Below is a small trained network, with its code and all its weights. Each question gives an input and a target symbol and asks what happens when units are switched off, that is, made to give their printed mean instead of their output.

import numpy as np


def w(rows, s, z=0):
    codes = np.array(rows[::2]) - 128.0
    scale = np.full(codes.shape[1], s)
    scale[-1] = z or s
    return codes * scale


def norm(h):
    return h / np.sqrt((h * h).mean(-1, keepdims=True) + 1e-5)


def f(y):
    return y / 2 * (1 + np.tanh(0.7978845608 * (y + 0.044715 * y**3)))


def softmax(a):
    e = np.exp(a - a.max(-1, keepdims=True))
    return e / e.sum(-1, keepdims=True)


def log_softmax(a):
    a = a - a.max(-1, keepdims=True)
    return a - np.log(np.exp(a).sum(-1, keepdims=True))


def net(x, mask):
    ids = ['αγδηλμξπσψ'.index(c) for c in x.split()]
    T = len(ids)
    res = E[ids] + P[:T]
    r = norm(res)
    for j in range(2):
        rows = slice(2 * j, 2 * j + 2)
        q, k, v = (r @ M[0][rows].T for M in (Q, K, V))
        z = softmax(np.where(np.tri(T) > 0, q @ k.T / 2**0.5, -1e9)) @ v
        o = O[0][rows]
        res = res + np.where(mask[j], z, o[:, -1]) @ o[:, :-1]
    y = f(norm(res) @ A[0][:, :-1].T + A[0][:, -1])
    res = res + np.where(mask[2:10], y, B[0][:, -1]) @ B[0][:, :-1]
    return log_softmax(norm(res)[-1] @ U[:, :-1].T + U[:, -1])


Q, K, V, O, A, B = {}, {}, {}, {}, {}, {}
E = w([
[90,136,120,39,122,115],'α',
[158,248,103,159,248,239],'γ',
[89,127,155,145,56,156],'δ',
[120,114,147,104,58,105],'η',
[140,119,167,90,81,192],'λ',
[77,156,169,167,72,132],'μ',
[82,113,95,122,18,132],'ξ',
[133,222,29,170,147,32],'π',
[174,111,48,37,82,60],'σ',
[161,136,53,195,67,170],'ψ',
],0.011)
P = w([
[111,224,183,42,24,136],'0',
[158,116,166,139,113,90],'1',
[251,154,159,129,59,180],'2',
[99,144,132,52,48,156],'3',
[143,97,151,140,139,105],'4',
[205,127,111,154,68,155],'5',
[63,107,104,78,75,153],'6',
[134,70,143,142,162,122],'7',
[197,112,115,176,79,135],'8',
],0.019)
Q[0] = w([
[234,141,91,202,81,159],'H1',
[90,136,134,123,98,163],'H1',
[200,65,134,254,99,154],'H2',
[35,96,191,72,110,113],'H2',
],0.014)
K[0] = w([
[75,30,113,169,214,128],'H1',
[147,148,100,154,118,164],'H1',
[72,26,11,145,236,144],'H2',
[167,209,65,77,51,156],'H2',
],0.012)
V[0] = w([
[225,107,160,89,115,168],'H1',
[196,80,166,174,113,88],'H1',
[105,157,136,202,80,251],'H2',
[63,139,253,81,173,130],'H2',
],0.014)
O[0] = w([
[10,111,36,154,160,73,255],'H1',
[113,20,146,193,135,92,249],'H1',
[96,67,152,197,70,181,209],'H2',
[144,126,86,31,163,222,83],'H2',
],0.013,0.0069)
A[0] = w([
[159,186,111,100,9,216,60],'N1',
[70,177,147,155,111,117,95],'N2',
[1,74,166,34,146,151,119],'N3',
[111,122,99,107,63,102,200],'N4',
[38,39,88,154,168,56,2],'N5',
[7,185,55,44,31,150,77],'N6',
[222,182,109,142,74,162,149],'N7',
[81,68,171,217,93,109,161],'N8',
],0.012,0.0049)
B[0] = w([
[10,206,235,104,150,81,162],'N1',
[138,65,118,103,119,131,144],'N2',
[104,223,134,148,30,105,186],'N3',
[106,186,140,70,204,211,185],'N4',
[121,103,216,92,175,159,222],'N5',
[15,187,155,122,123,181,216],'N6',
[112,125,187,43,102,181,143],'N7',
[147,185,60,100,119,91,252],'N8',
],0.011,0.015)
U = w([
[87,243,204,122,150,158,236],'α',
[55,135,2,146,170,185,104],'γ',
[111,58,16,88,79,179,65],'δ',
[184,137,215,85,108,107,152],'η',
[145,30,212,84,113,193,157],'λ',
[195,198,37,110,62,111,92],'μ',
[173,159,30,15,156,124,118],'ξ',
[139,231,111,129,214,21,3],'π',
[115,46,166,55,240,98,132],'σ',
[95,46,186,208,111,99,132],'ψ',
],0.0091,0.0024)

Each question gives the input, a string of symbols that net reads in full, and the target symbol t.
The units are the heads (2 rows each of Q, K, V and O) and the neurons (one row each of A and B). Each row of codes is followed by its name. A weight is (code - 128) times the scale printed after its matrix; where a second scale follows, it is the last column's (O, A, B and U).
mask holds one flag per unit, heads first, then neurons. A switched-off unit (its flag False) gives its mean, the last column of its rows in O or B, instead of its output. The means were averaged over made-up inputs and are rounded, as every weight is.
A unit's drop is (log p(t) with every unit on - log p(t) with that unit switched off) / (log p(t) with every unit on - log p(t) with every unit switched off).
The circuit of an input: a set's keep is (log p(t) with only the set's units on - log p(t) with every unit switched off) / (log p(t) with every unit on - log p(t) with every unit switched off). Starting from all 10 units, units are removed one at a time, each time the one whose removal leaves the highest keep (on an exact tie, the one counted first), for as long as the keep stays at least 0.8.
circuit, biggest first: the units of the circuit, biggest drop first
most important unit: the unit with the biggest drop
top k neurons: the k neurons with the biggest drops, biggest first
heads that matter: for each layer, one digit per head in row order, 1 if its drop is at least 0.15 and else 0, layers parted by /
input ξ μ ξ ξ δ ψ, target δ: circuit, biggest first => [H1 H2 N6]
input ψ η η μ σ ψ λ α σ, target ξ: circuit, biggest first => [H2]
input ψ α α, target ξ: heads that matter => 00
input ψ σ δ λ μ λ, target λ: circuit, biggest first => [H1 H2]
input δ ξ ψ η ξ, target ψ: circuit, biggest first => [H2 N6]
input μ η γ, target σ: top 2 neurons => [N8 N3]
input π δ ξ σ π π, target η: heads that matter => 10
input λ λ ψ ψ μ ξ, target λ: circuit, biggest first => [H1 H2]
input ψ η γ λ α σ η π α, target η: heads that matter => 10
input ψ α ψ α ξ ξ, target μ: heads that matter => 10
input λ μ μ, target λ: circuit, biggest first => [H2 H1 N6]
input λ δ μ δ δ γ, target δ: heads that matter => 11
input η ψ ψ α ξ α δ α μ, target ξ: heads that matter => 01
input η ψ μ ξ σ μ, target π: heads that matter => 01
input μ μ γ ξ γ, target γ: heads that matter => 01
input γ μ ψ μ ψ α, target ψ: circuit, biggest first => [H2]
input η λ ψ γ δ λ, target δ: heads that matter => 11
input σ η μ ξ σ δ, target π: heads that matter => 01
input η α μ η ψ η ξ σ σ, target π: heads that matter => 01
input ξ γ δ μ μ α ψ α π, target ξ: heads that matter => 01
input ξ δ γ γ δ, target γ: heads that matter => 11
input μ π μ η γ, target γ: most important unit => N5
input δ π π α α η ξ ξ ψ, target μ: top 2 neurons => [N5 N8]
input η α δ ψ λ ψ π μ γ, target λ: circuit, biggest first => [H1 H2 N8]
input λ μ π η π ξ ψ σ, target σ: top 3 neurons => [N5 N3 N6]
